Below is a small trained network, with its code and all its weights. Each question gives an input and a target symbol and asks what happens when units are switched off, that is, made to give their printed mean instead of their output.

import numpy as np


def w(rows, s, z=0):
    codes = np.array(rows[::2]) - 128.0
    scale = np.full(codes.shape[1], s)
    scale[-1] = z or s
    return codes * scale


def norm(h):
    return h / np.sqrt((h * h).mean(-1, keepdims=True) + 1e-5)


def f(y):
    return y / 2 * (1 + np.tanh(0.7978845608 * (y + 0.044715 * y**3)))


def softmax(a):
    e = np.exp(a - a.max(-1, keepdims=True))
    return e / e.sum(-1, keepdims=True)


def log_softmax(a):
    a = a - a.max(-1, keepdims=True)
    return a - np.log(np.exp(a).sum(-1, keepdims=True))


def net(x, mask):
    ids = ['Δαγθξτ'.index(c) for c in x.split()]
    T = len(ids)
    res = E[ids] + P[:T]
    q, k, v = (norm(res) @ M[0].T for M in (Q, K, V))
    z = softmax(np.where(np.tri(T) > 0, q @ k.T / 4**0.5, -1e9)) @ v
    res = res + np.where(mask[0], z, O[0][:, -1]) @ O[0][:, :-1]
    y = f(norm(res) @ A[0][:, :-1].T + A[0][:, -1])
    res = res + np.where(mask[1:17], y, B[0][:, -1]) @ B[0][:, :-1]
    return log_softmax(norm(res)[-1] @ U[:, :-1].T + U[:, -1])


Q, K, V, O, A, B = {}, {}, {}, {}, {}, {}
E = w([
[195,109,41,101,130],'Δ',
[142,155,254,181,113],'α',
[186,194,171,93,35],'γ',
[156,202,130,89,65],'θ',
[87,100,178,151,219],'ξ',
[78,175,214,58,185],'τ',
],0.02)
P = w([
[174,89,164,87,136],'0',
[174,160,147,120,183],'1',
[125,56,124,125,90],'2',
[135,107,134,143,148],'3',
[161,154,92,191,161],'4',
[67,63,101,189,52],'5',
[98,139,88,168,125],'6',
[101,154,88,201,127],'7',
[1,83,74,126,109],'8',
],0.012)
Q[0] = w([
[245,99,217,176,162],'head 1',
[147,153,102,146,189],'head 1',
[131,36,107,72,97],'head 1',
[71,89,170,130,125],'head 1',
],0.011)
K[0] = w([
[213,137,157,39,172],'head 1',
[133,249,157,126,123],'head 1',
[80,88,170,86,38],'head 1',
[112,116,87,125,32],'head 1',
],0.011)
V[0] = w([
[179,176,235,230,22],'head 1',
[59,197,209,114,150],'head 1',
[129,9,176,255,203],'head 1',
[210,98,96,128,23],'head 1',
],0.0094)
O[0] = w([
[195,182,179,250,74,137],'head 1',
[32,114,139,185,77,241],'head 1',
[227,2,197,136,151,1],'head 1',
[176,191,130,120,197,77],'head 1',
],0.0092,0.0054)
A[0] = w([
[157,4,158,91,75,104],'neuron 1',
[193,124,73,96,100,174],'neuron 2',
[114,124,192,139,180,248],'neuron 3',
[175,103,51,193,128,158],'neuron 4',
[139,37,49,141,126,2],'neuron 5',
[101,144,64,89,92,94],'neuron 6',
[141,68,158,96,98,53],'neuron 7',
[121,28,116,69,175,120],'neuron 8',
[146,171,71,114,43,156],'neuron 9',
[106,67,66,167,137,47],'neuron 10',
[89,111,167,119,158,70],'neuron 11',
[179,108,53,181,122,98],'neuron 12',
[104,175,88,120,121,154],'neuron 13',
[121,159,119,70,137,58],'neuron 14',
[153,142,141,74,172,57],'neuron 15',
[83,96,62,109,162,67],'neuron 16',
],0.013,0.0085)
B[0] = w([
[132,149,37,213,151,155],'neuron 1',
[185,104,40,125,102,169],'neuron 2',
[183,135,175,170,174,255],'neuron 3',
[201,94,112,69,108,161],'neuron 4',
[56,39,143,121,192,143],'neuron 5',
[44,152,69,44,79,169],'neuron 6',
[47,190,42,81,61,123],'neuron 7',
[127,121,95,219,183,157],'neuron 8',
[97,67,81,98,83,229],'neuron 9',
[39,75,140,16,75,139],'neuron 10',
[128,145,102,149,161,145],'neuron 11',
[186,122,114,84,16,144],'neuron 12',
[149,104,64,141,117,217],'neuron 13',
[104,141,130,82,94,138],'neuron 14',
[82,102,163,111,69,135],'neuron 15',
[121,105,135,7,135,141],'neuron 16',
],0.011,0.0081)
U = w([
[203,107,108,11,227,188],'Δ',
[226,83,254,126,82,91],'α',
[181,213,147,108,85,110],'γ',
[115,220,87,111,129,8],'θ',
[140,59,103,187,225,12],'ξ',
[47,101,184,89,146,254],'τ',
],0.01,0.0049)

Each question gives the input, a string of symbols that net reads in full, and the target symbol t.
The units are the heads (4 rows each of Q, K, V and O) and the neurons (one row each of A and B). Each row of codes is followed by its name. A weight is (code - 128) times the scale printed after its matrix; where a second scale follows, it is the last column's (O, A, B and U).
mask holds one flag per unit, heads first, then neurons. A switched-off unit (its flag False) gives its mean, the last column of its rows in O or B, instead of its output. The means were averaged over made-up inputs and are rounded, as every weight is.
A unit's drop is (log p(t) with every unit on - log p(t) with that unit switched off) / (log p(t) with every unit on - log p(t) with every unit switched off).
The circuit of an input: a set's keep is (log p(t) with only the set's units on - log p(t) with every unit switched off) / (log p(t) with every unit on - log p(t) with every unit switched off). Starting from the 12 units with the biggest drops (on a tie, the unit counted first), units are removed one at a time, each time the one whose removal leaves the highest keep (on an exact tie, the one counted first), for as long as the keep stays at least 0.8.
units of the circuit, in order: the units of the circuit, biggest drop first
top k neurons: the k neurons with the biggest drops, biggest first
drop when u is switched off: that unit's drop, to one decimal
input θ Δ Δ Δ τ α Δ ξ θ, target α: units of the circuit, in order -> [head 1]
input γ τ γ Δ θ, target τ: units of the circuit, in order -> [head 1; neuron 9]
input θ θ τ τ τ ξ γ γ γ, target ξ: units of the circuit, in order -> [head 1; neuron 1]
input γ ξ τ α τ Δ τ Δ, target τ: top 2 neurons -> [neuron 10; neuron 5]
input τ ξ ξ Δ τ, target ξ: units of the circuit, in order -> [head 1; neuron 8]
input ξ α γ γ τ, target α: units of the circuit, in order -> [head 1; neuron 3]
input ξ τ α, target ξ: units of the circuit, in order -> [head 1; neuron 1]
input ξ ξ Δ, target ξ: top 3 neurons -> [neuron 1; neuron 8; neuron 5]
input τ τ γ, target τ: units of the circuit, in order -> [head 1; neuron 9]
input τ τ ξ τ τ τ, target ξ: top 2 neurons -> [neuron 1; neuron 8]
input γ γ γ Δ, target γ: drop when neuron 12 is switched off -> 0.1
input τ τ Δ α Δ ξ α γ γ, target ξ: drop when neuron 11 is switched off -> 0.0
input Δ Δ α α ξ Δ τ θ τ, target Δ: drop when head 1 is switched off -> 0.9
input τ Δ τ θ, target τ: units of the circuit, in order -> [neuron 9]
input α Δ τ Δ α, target Δ: drop when head 1 is switched off -> 0.7
